Levels
[ 136  204  -59 -152   37   42   38 -115   74  -72   46  198 -142   79
  115  106 -191 -140  -80  282  -87 -153  -29   -3    9   13   24 -206
   -8 -125   30   97  -13  151  208 -244   48 -168   41   66  108 -169
  289  162] | 14
[ 183  -65   86  -27 -126  -54   97   60  -35   35  -27   63    3  -11
   30    4 -118 -118  -16   15  -27  -27   -3  -41  -49  -31   12  -23
   81 -224 -136 -168   29   42 -143  -12  171   51    6   68  -26  -26
  -31   48] | 19
[ 176  187 -245  -85  142   99   39  -96   47 -114   70  247  -58   70
   50  105  119  160 -371  -29   47  213   63  122   32  192   60  -99
  -36  201  -84   68  -47  234  276 -117 -286 -122   72   -5    6  -48
  -45   57] | 1
[-187   15  323  205  -95   72  -86   14 -109  121  -68  -16  -90  -62
    8   62   88  138 -126 -116   89 -211 -219 -111  -95  -98   43   81
  113  111 -242 -196   37 -130   80    4  260  -84   95  137   65  -35
   -1 -119] | 8
[ 286    4 -103 -191   47   34   56    0   43   16  215  254  -23   79
  -42   28   18    0   76  180   27    6  -44   46  -89  244   91  129
   61   63   33   81  -26   87  120   43   60   42    6  105  -23 -209
   51 -154] | 7
[ 153   87 -147 -276  119    7   59 -127  147 -130  146  302 -151  217
  -26  176  104    2  -63  -60   -7  344  169   57  148  125  -54  216
 -110  148   95  155  -93  130  179  192 -158    2  -32  -33 -117  -20
   74  -84] | 21
[  52  109   57   89   54  -51   71  191  215    4   58  118   39  -77
   74   76  101  217  104  -73   88  101  -74  245   77   92  142 -151
   53   98 -163  -54   -8  -91  117  231  -65   25  160  196 -117   21
  -62 -100] | 20
[  77  -23   -6 -114  -85   49  121    7   -2 -226   -7  148  -96  247
  -98  -45   79    9  -86 -186   13  299   60   -3  241   43 -127   44
  -85  -21   79   30  -65 -107  -73  206  -36  141 -200 -171 -172   51
   -1  129] | 21
[ -83 -182  -36 -497   89  149  -53 -318  -69   24   -3   47 -330  457
 -250   36   51 -153   13 -198 -133  325  144 -249  251 -206 -328  512
 -130   64  383  161   20  -45   37  249  164  190 -257 -286  -79   19
  291  -44] | 24
[ 141  -72 -181 -462  125  216  143 -186  192 -217    4   11 -221  465
 -190   74  103  -18 -174 -223  -84  582  166 -133  238    2 -230  271
 -207  163  354  221  -48  -57   45  307 -193  123 -433 -315 -206   61
   34  131] | 3
[  36  -35  -69 -247   26  -74   60 -133  173  248  -19  142  -80  -25
  -38  113 -142  -78  165   66 -139  136   16   75  101  -68   38  185
   -4  -44   63  -45  191   57   54   85    5   35   -6   37  -30  166
  210  -42] | 7
[  48  -52  406  110 -196   69  127  102   -2 -177  -73 -155 -100  108
   31   87   24  -53 -202 -218   67  -18  -55 -260 -120  -98  -68   46
   30  -28 -194 -179 -110 -158 -178  111  224  -44 -217    5  -68  -30
 -190   95] | 13
[  82 -221  329  -57 -202  -84  264  224  244  -38   -6  -99   24   72
 -126   -3   18   -3  323 -266   14  285  -29  -12  123  -24  -32  240
    2  -18    8 -140   28 -370 -317  563  131  256 -344  -25 -287  220
 -166  -42] | 13
[ 248 -171  -78 -405  124  -34  149 -152  -47   90  104  -93 -124  149
  -66  -25  -63 -168  -14 -220  -93  223  293  -28    2  -72 -134  121
   42  101   97   -5   34  236  -47  -67  -25  153 -177 -165    5  107
    3  140] | 31
[  31  -12  167  287 -131    9  -21  291 -150   20   12  139  128  -89
   27 -148  100  184   54   91  167 -275 -347  116 -116  148  187 -295
  207 -147 -262 -219   20 -208  -48   49  292   94  238  272  -43 -229
  -61  -97] | 19
[ -24 -140  272  315 -247 -242  176  277  -30  226 -221 -147  146 -342
   71  -95  -46  102   46 -412   33   94   11  206   74 -179  102 -197
  182 -160 -455 -513  181  -83 -365   93   50  174  100   69 -106  440
 -291  139] | 25
[  89  163   44 -142  227  261  -70  -58   75 -226  124    1 -238  320
   51  189  192   94 -283  -59   84   41    3 -166  -85   16  -91   16
  -38  244   36  205 -240   36  320   59   59 -138    9   55   13 -358
   21  -78] | 21
[ -19   15   17   81  -88  -89    4   36   -6  272 -134  140   40 -191
   86   -1 -159  -20   57  219  -60 -212 -245  123  -91  -37  212 -266
  150 -272 -189 -271  244    4  -27 -160  172  -29  229  234   41   28
  175   64] | 8
[  89   68   81   63 -128   -1   60   78  -77 -114   94  223   -9   17
  -28  -78    0   60   19   -1   70  -59  -55   75  142  113   -9  -25
   42    2  -81    5  -60  -56   52   21   83   51   -6   -1  -13  -65
   35    3] | 18
[ -64   10  313  200 -131   72   -8  119  -83  165  -92 -185  -29 -153
   37  -82 -135   62   14  -19   17 -368 -218  -62  -53 -181   29 -158
  177  -52 -212 -181   80 -138    8 -151  321  -25   39   94  148  -40
   42   63] | 8
[  58 -186  -79 -263  193 -158   18    3   14  467  181   41   47 -138
  -98 -120  -18   79  484  -32  -38   -9    7  308   36   10  108   76
  204  159   49  -70  238   60  102   97   94  278  186  140   18  111
  165 -212] | 31
[-240 -301  169    0 -110    9  -32  -34 -100  419 -330 -195   -2  -64
 -125  -59  -47   27    9 -204  -92   50 -204  -98   15 -332  -17  126
  116 -200  -92 -408  353 -202 -231  150  279  175   15   21  -51  259
   33  -10] | 1
[ 269 -118 -100 -519  287  145   60 -139   48   60  185 -188 -217  301
  -86  -10  -33 -126   75  -99  -98  134  220 -101  -22  -94 -179  125
   33  175  278  210  -52  160  129   -1   81  147 -178 -133   46 -155
  125   41] | 29
[  14  -79  -29 -225   89  -73  133  -83  125   63  -80  -49 -134  108
  -10   89   48  -21  -54 -345  -78  420  209   79  143 -140  -67   26
  -39   75    5 -110   84   72  -71  153 -152  111  -88 -111 -139  303
  -14  152] | 28
[-121  -12   90  -62  -33   -1  119 -154  152   33 -181  -62 -134   22
  -39  195   68   97 -291 -493  -48  488  200  -34  239 -207 -133  281
 -123  223 -116 -143   79   26   -3  196 -250  -35 -191 -196 -108  462
 -148   98] | 2
[   4  -25  120 -199  -36   78   52  -64   71 -126  106  165 -164  266
 -132   49   66  -23  111  -17    5  117  -59  -98  136   56  -95  267
  -68  101  179  128  -56 -179   70  272  134   76 -213  -60 -107  -78
  161  -84] | 13
[ 257  -15 -223   36 -117  -79  156  108  -84   88  -21  223  174 -174
  -16 -202 -104   81  -44   55   -6   67  -38  280  108  183  138 -267
  114 -167 -154 -170  162  112  -83 -155 -126  138   65   -6  -20  116
  -67  170] | 1
[ 152  183  -42   89  107    6    7   75  -24  -50  113  144  -37  -57
  135   57  125  173 -206  -93  114   -4   50  175  -46  128  104 -228
   94  173 -254  -31 -104  199  209 -134 -100  -79  235  127   44 -101
  -96   -1] | 25
[  63  184   39  -18   50  -74   77    0  234 -134  155  330  -69   29
   67  262  166  141  -46  -93   92  250   69  147   88  182   82  151
  -71  255 -129   50 -110   50  219  250 -189 -109   73  132 -129   46
  -44 -176] | 17
[  11 -285   19   44 -163  -82    9  122 -197  494 -129  -12  188 -261
 -139 -290 -168   55  283   56  -56 -188 -250  145   30  -89  114  -23
  259 -277 -118 -349  372 -118 -208  -10  309  297  140   97   37  129
   62  -71] | 1
[-156 -332  182   31  -15 -165  -37  106 -232  576  -56 -145  119 -252
 -102 -250  -18   93  381 -146    8 -231 -204  185  -79 -164  128  -67
  323  -47 -165 -404  353 -126 -151   24  362  316  243  190   38  171
   67 -130] | 32
[  69   21  100  130  -54  -38   67  253   54   15  110  132   92  -91
  -34 -117   82  228  235  -65  118  -17 -130  245  146  134   96  -94
  111   69 -123  -44   -5 -188   43  228   72  166   99  123  -90  -21
  -51 -130] | 20
[  12   76 -166 -181  193   82  -14  -65  168  217   33   55  -51  -30
  -43    9  -40  172  105   33  -63   76  -42  194  179  -29   34  -15
   29  165   90   99  143   26  298   31  -93   35   83   23   50   47
  189  -57] | 2
[  30 -293   57 -484   69  140  -12 -250 -141   46   64  -79 -297  435
 -270   -6   90 -165   19 -309  -85  300  195 -309  118 -184 -338  605
  -53  133  312  103  -30  -19  -62  263  237  254 -314 -286  -73  -11
  118 -100] | 26
[ 236   23  -97 -193  134  -38   19 -114  -81   98  161  126 -111    9
   53   79   10  -46 -120  -78   -5   50  211   46  -80   45    0   88
   87  140 -109   -8  -43  352  142 -174  -23  -13  130   31   92  -48
   -4  -43] | 27
[  -2 -166  145  -85 -185 -109  158    3   98  207 -179  -54  -23  -65
  -50    8 -193 -130  136 -101 -133  125  -26  -18   93 -192   -4   92
   35 -221  -50 -257  225 -108 -258  128  126  123 -153  -31  -94  300
   48  125] | 8
[ -73  140   44  -65  -49 -108   17 -128   89  109   18  287 -103  -78
   41  119 -146  -46  116  124  -75  -58  -27  113  173  -36   43   55
  -11  -19  -37  -10  102   58  179  -45   25  -91   94   73   54  115
  294  -12] | 14
[ 303  107  -87 -196  116   71  156  120  242 -202  203   99  -44  164
   -5   14   20   72  112    3   28  192   86  138  147  161  -21  -71
  -32  117  111  225 -145  -21  146  199 -105   85 -111  -10 -105 -137
   -3   10] | 20
[ -23  117   16   44   26   52   96  -57  115  -60  -84    7  -76  -18
   33  135  114  206 -352 -366   35  333  125   68  168  -45  -37   28
  -64  273 -183  -73   -2   75  133   52 -292  -93  -64 -106  -44  268
 -176  107] | 1
[-108  182  193  -82  141  158  -80 -129  152  -38    1   -7 -257  164
  107  281   27    2 -159   65   -8 -127 -116 -177 -109 -128  -12    2
  -26  135  -14   75  -71  -16  307  -10  151 -252   50  152   78 -202
  204  -46] | 13
[ 199  -24 -214  -83 -103 -165  134    1   29  172   -1  343  100 -151
  -11  -42 -126  -24   82  134  -63  129  -17  254   83  167  166  -57
   63 -182  -94 -164  207  133  -70  -48  -99   98   84   64  -71  167
   64   55] | 5
[ 142 -133 -103 -406  108  104   29 -211 -179   28   63  -43 -222  292
 -123 -101  -49 -172  -70 -121 -105  106  179 -129   76 -111 -214  100
   17   27  220   90    5  158   22 -131  112  156 -174 -235   55  -56
  179  161] | 29
[ 177  249   -3  -21  176   47  -20  -19  132 -141  222  249 -111   55
  139  277  176  140 -222  -13  126   59   80   55  -99  184   78   64
   -3  299 -186  114 -213  216  361   23 -114 -211  198  197   17 -216
  -75 -205] | 20
[ 289 -210   78  187    6 -158  104  416 -127  258  142  -28  278 -263
   51 -222  147  203  216  -58  190 -164 -187  308 -342  248  331 -351
  375  -27 -376 -376  102  -17 -196   47  189  270  308  367  -80 -112
 -321 -148] | 30
[ 209 -293 -161 -359  141 -141   29  -19 -141  469  192   65   78  -75
 -135 -228 -112  -78  468  125  -76 -113  -17  217  -76   55   96   35
  250  -46  111  -96  262  124  -21  -46  225  341  147  119   49  -31
  200 -143] | 32
[   0 -185   83 -358    1  132   71 -309   56   27 -198 -171 -279  317
  -97  246  -11 -210 -367 -327 -152  423  193 -403   -8 -301 -254  468
 -137    2   94 -103   50   68 -132  148   38  -26 -343 -224  -95  189
  -36  103] | 4
[  -3 -299  141 -523  142  189  -50 -384 -169   13   13 -190 -411  528
 -191  187  167 -242 -288 -423  -79  344  276 -523  -98 -276 -376  690
  -81  209  223   32  -91  117  -51  181  238   88 -322 -259  -44  -45
   21  -87] | 28
[ 204  -93  -46 -253  229   48  -41   10  -45  273  191  -76  -69   23
  -22  -68  -27    4  209   51  -18 -158   11   60 -133  -20   24    2
  198  102   43   40   39  135  155  -72  218  142  152  126  115 -218
  118 -149] | 28
[ 389  270 -159  -36   99   90  129   99  150 -240  155  201  -23   55
  188   77  -35   26 -205  281   49  -82  -56  120 -163  289  181 -453
   42  -14 -101  109 -137  181  211 -237 -123 -175   65  164   26 -313
    2  177] | 9

Levels
[ -73  313  228  -47   35  178   70  477  192 -303  337 -235   87 -431
 -238 -199 -180 -158 -195  286  275   65 -152 -131 -450 -590 -466   99
   21  -28  335 -247   44  185 -431    9 -280  121  268    0 -321 -102
 -688  342] | 31
[ -96  273  254  -51   24  187   21  407  141 -274  373 -242  121 -399
 -186 -180 -145 -153 -181  290  292  130  -87 -131 -448 -568 -438  115
   53  -44  225 -178   -5  186 -416  -60 -302  130  249  -25 -269 -137
 -689  242] | 26
[-292  250 -178  154  145   92  198  170 -280  453 -355   91 -102 -110
 -268 -132  -11 -225  -48   -6  137  326  216 -204  293 -253 -278  198
  621 -220 -271 -148  140 -165   90  -42 -349 -104  291 -139  102  122
   44 -206] | 21
[-216  105 -203    9  -45   20   95   53 -345 -483  164   94  -50   97
  294 -266 -299   73  266 -151  136  -81 -327 -389  124  132  584  588
  167  251   95 -148  -64   49  183   95  195 -252 -157   39  -25  121
  298 -163] | 8
[-467  218    4  101  159 -127   36  274 -274 -242  -42  -19  165  104
  295  -34  -85 -200  444  -52  -94   93 -426  -96  -28 -107  345  107
  276 -151  275  341  -49  -54  116 -100  -40 -180   -5 -183 -269  340
   54 -265] | 17
[ 184  -14 -130  -25 -225   86 -168  -47 -113  273 -113   29   70 -184
  -76  457  330  -11  185 -243  164 -424  457   73  373  393  -57 -319
 -136 -150 -285  132  145  130  -69 -202    4   92 -162  -66  483   15
  413   26] | 10
[-160  105 -235  143  154   96   98   94 -196  440 -226   10 -105  -96
 -280   22 -191   13  136  -71   89  247  191    4  330  -12 -322   94
  602 -409 -350 -140   46 -107  102 -174 -290   -9   52 -398  186  208
   63 -203] | 10
[  14   84  -37 -224  236  -67  164  191 -250 -601  -34  170  -41  185
  -81 -295 -237  218   20  247  443  -37 -337 -635  -32  -36  207  391
   63   81  465 -109  -90  -63   11  183  422 -243   19  -38  -25    1
  -39 -188] | 30
[ 441  -63  -91   38  -26  257 -373  148  191  436 -330  -58 -197 -251
 -321    5 -134 -402 -277 -171  455 -315  227  208   68 -146 -377    0
 -207   28  220 -112  379  -53 -161    2    6  382   80 -242   37 -148
   -6  117] | 31
[  27  121 -338  164   12  186   -6   41 -145  435 -204 -102 -168 -246
 -254 -148 -197  -79   49 -146  176  197  306  -46  385 -112 -211  233
  409 -124 -425 -303  291 -160  149 -159 -306  149  137 -179  120   98
   31  -18] | 7
[ 389  -88  -56   79  -82  271 -393  143  179  501 -352   18 -154 -263
 -248  109  -32 -507 -272 -269  408 -464  217  267   38 -117 -323  -50
 -203   33  269  -27  345   40 -191   -4  -16  310   33 -228   97 -153
  120  103] | 29
[ -41  242  -84  -52 -209   71  207  285  285  251   28  126 -224 -127
 -192  -78  197  -29 -190   17   38  -82 -178 -113 -396  -26 -481 -492
  -84  -25  196  -84  105  -12 -580   62 -171 -484   70  -35 -147 -484
 -251  -60] | 29
[ -51  297  108  -48    9  216   89  452  247  -99  301  -88  -55 -415
 -223 -119  -54  -47 -233   91  250  101  -52 -130 -468 -501 -571  -80
   58 -156  220 -201    4  178 -552  -41 -303 -117  165 -178 -159 -259
 -659  174] | 28
[  85  129 -187   32   75  168  -77   75 -115  357 -240  -88 -192 -156
 -304 -168 -119 -139 -149   15  363  305  397 -116  283 -194 -348  196
  200  -89 -306 -198  260 -213   21  -79 -176  241  227 -168   89  -27
 -119 -100] | 22
[-381  148  -31  164  231    5  204  218 -269  456 -413  183   68   17
 -252   10   32 -267   75   65   32  106  -94 -115   89 -181 -249    2
  724 -376   43   91  -12  -91   41  -93 -307 -280  215 -256   59  152
  116 -331] | 22
[-253   13 -164  253  131   34  121  112 -183  508 -345  102   73  -85
 -171   57 -103 -177  226  -87  -52  -69 -156   42  161  -70 -158   -5
  760 -381  -28   14   30  -10  133 -219 -350 -205   39 -339   65  253
  170 -195] | 4
[ -74  151   44  -80  328 -131   80  353 -188 -346 -221   41  178   89
 -117 -173  -79  -47  243  238  211 -115 -493 -397 -149 -217  164   44
  170 -132  647  178   90 -146   45   -9  188 -208  161  -94 -223  120
 -115 -136] | 31
[ -16  113  112   36  -89  225 -103  248  205 -240  534 -340  112 -473
  -20  -66 -314    6   25   77  187   39  -81   93 -338 -368 -327  128
   95 -104   18 -208  -50  294 -323 -238 -347  232  -22 -201 -209    5
 -614  300] | 4
[ -97  156  137   70 -133  221  -91  254  150 -262  535 -355  147 -449
   20 -113 -319 -102   53   85  130   11 -137  103 -333 -360 -217  208
   92    2   28 -217  -21  285 -271 -191 -367  237   24  -80 -267   16
 -517  312] | 6
[-411  103   85  150  241  -87   63  262 -231  204 -299   95  217  108
  -24   61    2 -317  292   73  -62  -23 -391   -6 -101 -140   -4  -90
  541 -353  331  359  -55  -60   46 -151 -184 -257  105 -292 -144  220
   89 -357] | 21
[ 343 -101   26  -59  -78  161 -247   66  -21  373 -341  159   49 -194
 -283  382  325 -242 -154 -143  426 -566  401   23  165  109 -275 -263
 -150 -130  122  134  174  141 -201  -83   80  112  -19 -127  457 -141
  284   15] | 26
[-182   97 -270  231   98  107  141   96 -205  527 -314   59  -49 -163
 -246  -37 -118 -114  140 -128   24   85   78  -39  293  -97 -213  110
  709 -311 -256 -162  135  -82  147 -182 -375 -127  108 -272  145  185
  141 -139] | 6
[-364    5   74   54 -262   36   24  -46 -153 -316  333  -51  -28  171
  301 -193 -477 -221   72   95   35 -116 -440   56  -76  261  289  537
   47  408   86 -175 -231  198   -7  210   59   36 -189  120 -282   99
  273 -102] | 11
[-225  212 -103   12 -252  127   67  221  293  127  409  -24 -270 -145
  125  111  -57  116   25 -229  -96  163  -69  219 -316  125 -443 -368
  -53 -218 -157   -7 -167  157 -577  -93 -260 -289 -257 -400  -97 -231
 -293 -144] | 14
[-285  240 -146   -8 -378  -14  162  108  192  239  207   40 -246   35
  161   63  193   31   68 -114 -208  116 -115   97 -218  313 -272 -531
 -152  -18 -192   99  -35  -10 -489  -22 -192 -428 -156  -81 -161 -314
  -53 -239] | 17
[ 299 -157 -132  -94 -235   -1 -163 -186  -27  233 -140   39   85 -142
  -58  480  342  141  121 -122  250 -453  376  -24  366  412 -110 -431
 -130 -161 -211  149   82  154  -81 -264   85   88 -233  -79  416   50
  255   52] | 0
[ 155  -33 -166  149 -174  266 -444   27  125  403  -46 -171 -257 -213
   68  130 -264 -368  -53 -428  224  -53  323  478  220   48 -206  117
 -182   -9 -207  -20  203   35  -89 -107 -116  487 -173 -399   29   79
  100    1] | 14
[ -33  162  -87 -200 -310 -191  176  -76  -54  197 -106   21    5  175
 -110   97  519  147  132  304   -4  -21  108 -255   61  491 -150 -683
 -266   65 -245  207  166 -226 -253  -70   44 -300   79  314   36 -352
  127 -241] | 21
[-121  196 -191 -102 -410 -170  160  -78  -26  200    8  -44  -40  119
   41  155  419  142  285   96 -179  -35   78  -71  149  590  -40 -653
 -265   60 -362  167  168 -168 -199  -93  -36 -261  -55  259    2 -211
  236 -161] | 12
[-278  -63  130    3 -216   23  -15  -66 -104 -316  356  -95   15  185
  213 -146 -505 -139   73  205   84 -118 -421   95 -118  294  167  449
   29  310   96 -145 -274  199  -48  154   81  113 -203   40 -262   84
  182 -111] | 11
[-262   27  258   -3 -164   45  -97   62   17 -364  487 -318  136    0
  151  -94 -487 -167   93  317   86   25 -335  215 -240   58  -48  307
  -34  169   83  -77 -227  215 -151   12  -87  339  -96  -11 -386  139
 -180   54] | 12
[-162 -108  170   -6 -203   47  -97  -58  -39 -305  386 -184   84  112
  137 -136 -520 -132   85  263  128 -166 -415  144 -189  233  101  387
   -6  274  135 -134 -224  205  -70   71   51  213 -175   24 -284   45
   64  -39] | 9
[ 180   82  -17 -212 -146  -89   58  -19 -171  172 -278   81  147   -7
 -298  251  593   78   49  251  268 -267  374 -349  233  309 -165 -515
 -193  -48 -139  183  218 -101 -143 -107  106 -105  143  264  352 -223
  209  -81] | 24
[-140  203 -299  139   44  143   48   87 -166  372 -148  -83 -220 -159
 -175  -81 -208  -52   55 -151  125  374  332    0  408  -68 -271  218
  395 -210 -480 -232  160 -151  100 -104 -290  141   92 -274  103  195
   15 -102] | 12
[ -59   44  364 -117   -3   29   12  197   69 -371  229 -213  169  -35
 -210 -241 -363 -214 -180  615  326 -104 -398  -86 -392 -213 -260  244
  -46  207  464 -171  -88  127 -244  142   12  259  183  152 -416  -51
 -368  153] | 30
[ 325  -79   25 -105  -65  119 -200   40  -76  305 -309  154   84 -166
 -291  395  384 -137 -103  -75  429 -507  444  -66  203  157 -255 -295
 -144 -160   44  156  148  122 -181 -113  105   84   -9  -91  504 -138
  271  -18] | 25
[-251  119   75    5  264 -121    1  265 -264 -209 -158   23  237  128
   59  -72  -26 -136  342  140   96  -12 -420 -243 -124 -153  227   35
  281 -194  429  345   -8 -108   80 -135   56 -206   94 -173 -181  162
  -31 -303] | 22
[   4  181  -79 -194 -283 -175  192  -38 -107  199 -193   50   59  119
 -175   70  598   79  100  314   45 -108  130 -354   84  397 -108 -642
 -235  104 -175  183  252 -231 -209  -53   38 -318  174  414   80 -365
  162 -177] | 23
[ 426 -295 -134  118 -236  272 -485  -86  125  495 -172   31  -37 -300
  -25  429   18 -266   -6 -494  302 -691  318  410  208  230 -138 -138
 -132  -99  -11   77  162  272 -112 -240  -14  294 -324 -372  392   -8
  359   87] | 4
[-120  148 -196   10 -374   44   83   82  244  280  235   -6 -216  -34
   70   75  107  108  133 -163 -185  -43 -138  159 -233  365 -265 -544
 -129  -61 -174   28   26   13 -459 -105 -194 -397 -206 -143  -93 -361
  -32 -172] | 10
[-279  -51   16  -67 -137   -2   47  -73 -199 -445  324   62 -117  291
  282 -130 -503   53   73   83  166  -24 -347  -78   12  381  258  536
   32  249   56 -135 -375  176  -20  209  260  -33 -319  -89  -97  119
  264 -259] | 13
[-375   74  -68  257  146  -15   55  204 -199  371 -258   52  163   -3
  -36  104 -101 -272  392 -111 -176  -95 -333  154   36  -27    2  -69
  648 -384  128  207    1  -18  119 -216 -308 -221    9 -348  -65  286
  218 -254] | 9
[ 330  -95 -301   76    4  205 -233  -60   36  400 -166 -175 -201 -229
 -254  -85 -304   12  -22 -118  351   84  325   90  312  -34 -315  145
  164 -133 -319 -247  268 -128   69 -235 -137  365  -12 -350  115   37
 -109    7] | 4
[  69   94  -49 -252 -214 -181  105  -96 -116  113 -112   14   70  144
 -166  233  516  248  155  311  127  -49  280 -271  189  506 -180 -636
 -264  -70 -289  241  102 -165 -201 -131  125 -154   28  203  224 -233
  135 -215] | 20
[-138  111  210   43 -125  161 -123  194   88 -314  529 -396  193 -309
   28 -113 -395 -141  100  219  121   11 -204  154 -304 -235 -151  250
   44   62   53 -168  -60  249 -200 -141 -281  334   18  -27 -326   68
 -414  250] | 8
[ 320 -162 -168  186 -242  336 -539    2  154  514  -91  -90 -159 -303
   32  260 -163 -417   -6 -574  225 -466  287  547  169  139 -118   19
 -181  -14  -74    6  251  162  -98 -174 -104  393 -252 -396  198  -23
  301   67] | 9
[-236   66  -27 -103    9  -13  156   43 -354 -467   62  217  -66  244
  160 -304 -232  -10  -13  108  308  -39 -323 -509    3   90  386  588
  139  308  238 -125 -177   38   50  246  293 -282  -45  108  -23  -27
  241 -289] | 23
[-246   30  -50  186  137  -62  -37  203 -189   55 -172  -16  262   -2
  103   16  -94 -209  493  -79 -116 -230 -507   20  -71  -59  276  -33
  446 -239  344  284   62  -22  159 -251 -139 -215  -21 -235 -179  254
  138 -185] | 6
[ 178   -8  -94 -122 -205   -9  -98  -80 -115  176  -75   -5   94  -74
 -117  464  359  158  230  -55  163 -306  445    1  368  501 -124 -448
 -197 -201 -331  186   81   63 -103 -214   77   80 -164  -48  459    2
  324  -40] | 11
